Below are the code and all the weights of a small trained network. Each question names an input and a class and asks about switching units off, where a switched-off unit gives its printed mean instead of its output.

import numpy as np


def w(rows, s, z=0):
    codes = np.array(rows[::2]) - 128.0
    scale = np.full(codes.shape[1], s)
    scale[-1] = z or s
    return codes * scale


def f(y):
    return y / 2 * (1 + np.tanh(0.7978845608 * (y + 0.044715 * y**3)))


def log_softmax(a):
    a = a - a.max(-1, keepdims=True)
    return a - np.log(np.exp(a).sum(-1, keepdims=True))


def net(x, mask):
    res = np.array(x, float).reshape(1, 7) / 4 @ E
    y = f(res @ A[0][:, :-1].T + A[0][:, -1])
    res = res + np.where(mask, y, B[0][:, -1]) @ B[0][:, :-1]
    return log_softmax(res[-1] @ U[:, :-1].T + U[:, -1])


A, B = {}, {}
E = w([
[95,49,148,100,208,107,32],'x0',
[168,148,177,150,106,157,46],'x1',
[122,120,125,131,127,129,133],'x2',
[182,195,182,155,128,176,16],'x3',
[193,114,84,208,143,26,111],'x4',
[132,125,132,124,130,127,126],'x5',
[84,211,41,38,32,2,89],'x6',
],0.0074)
A[0] = w([
[86,106,47,133,123,163,215,2],'N0',
[30,85,160,94,252,76,77,57],'N1',
[208,122,84,197,207,73,113,150],'N2',
[104,143,206,2,135,185,147,63],'N3',
[78,127,137,113,107,159,147,18],'N4',
[162,184,137,143,119,134,231,214],'N5',
[195,85,111,239,223,212,184,15],'N6',
[135,58,172,169,146,178,164,6],'N7',
[69,40,61,100,170,111,206,176],'N8',
[93,174,44,173,160,149,141,26],'N9',
],0.0083,0.0068)
B[0] = w([
[168,102,133,100,107,109,123,154],'N0',
[128,97,99,145,14,207,120,186],'N1',
[80,74,172,159,138,150,204,205],'N2',
[94,93,164,201,106,49,217,167],'N3',
[135,117,48,132,11,67,210,119],'N4',
[106,80,161,149,104,195,66,222],'N5',
[154,180,30,59,163,75,138,211],'N6',
[169,185,65,136,111,98,141,158],'N7',
[167,151,158,95,216,167,109,254],'N8',
[163,115,109,83,46,128,144,116],'N9',
],0.012,0.0085)
U = w([
[125,216,10,54,88,61,139,80],'0',
[131,139,167,114,145,158,109,213],'1',
[120,96,100,132,80,206,109,121],'2',
[90,138,153,131,154,145,120,207],'3',
[131,136,165,113,135,153,118,174],'4',
[70,108,149,181,123,94,221,2],'5',
],0.012,0.0081)

Each question gives the input, the list of numbers given to net, and the class t.
The units are the neurons (one row each of A and B). Each row of codes is followed by its name. A weight is (code - 128) times the scale printed after its matrix; where a second scale follows, it is the last column's (A, B and U).
mask holds one flag per neuron, in row order. A switched-off neuron (its flag False) gives its mean, the last column of its row in B, instead of its output. The means were averaged over made-up inputs and are rounded, as every weight is.
A unit's drop is (log p(t) with every unit on - log p(t) with that unit switched off) / (log p(t) with every unit on - log p(t) with every unit switched off).
The circuit of an input: a set's keep is (log p(t) with only the set's units on - log p(t) with every unit switched off) / (log p(t) with every unit on - log p(t) with every unit switched off). Starting from all 10 units, units are removed one at a time, each time the one whose removal leaves the highest keep (on an exact tie, the one counted first), for as long as the keep stays at least 0.8.
units of the circuit, in order: the units of the circuit, biggest drop first
top k neurons: the k neurons with the biggest drops, biggest first
drop of u: that unit's drop, to one decimal
input [7,-7,5,5,-8,0,0], class 5: units of the circuit, in order : [N3]
input [-8,6,-1,-2,-2,8,7], class 2: top 2 neurons : [N5; N6]
input [-8,-5,1,7,-3,7,3], class 2: top 3 neurons : [N5; N8; N6]
input [-6,3,5,4,-6,-8,-7], class 0: units of the circuit, in order : [N6; N7]
input [7,4,-6,-1,-6,0,6], class 2: top 3 neurons : [N1; N6; N8]
input [-5,4,-2,3,7,2,-5], class 5: top 3 neurons : [N2; N8; N1]
input [5,3,-2,-4,0,1,-6], class 0: units of the circuit, in order : [N6; N7]
input [5,-6,-3,-7,7,-4,-2], class 1: top 2 neurons : [N8; N3]
input [2,4,-2,-7,2,1,5], class 1: top 3 neurons : [N6; N8; N7]
input [0,-5,-8,-7,4,-6,5], class 3: top 2 neurons : [N8; N6]
input [3,-1,5,3,-6,7,2], class 5: top 2 neurons : [N3; N8]
input [8,4,5,-7,8,7,-8], class 0: top 3 neurons : [N6; N7; N5]
input [-7,-5,5,-8,2,4,0], class 1: top 2 neurons : [N8; N1]
input [-4,-5,6,-5,-3,-7,4], class 3: units of the circuit, in order : [N8]
input [-5,5,7,-1,-8,1,7], class 5: top 2 neurons : [N3; N6]
input [-1,-5,0,1,-7,-2,3], class 5: drop of N6 : 0.1
input [-1,-6,0,-3,-8,-4,-4], class 5: drop of N4 : 0.7
input [-7,2,-2,3,1,-3,6], class 2: drop of N7 : 0.1
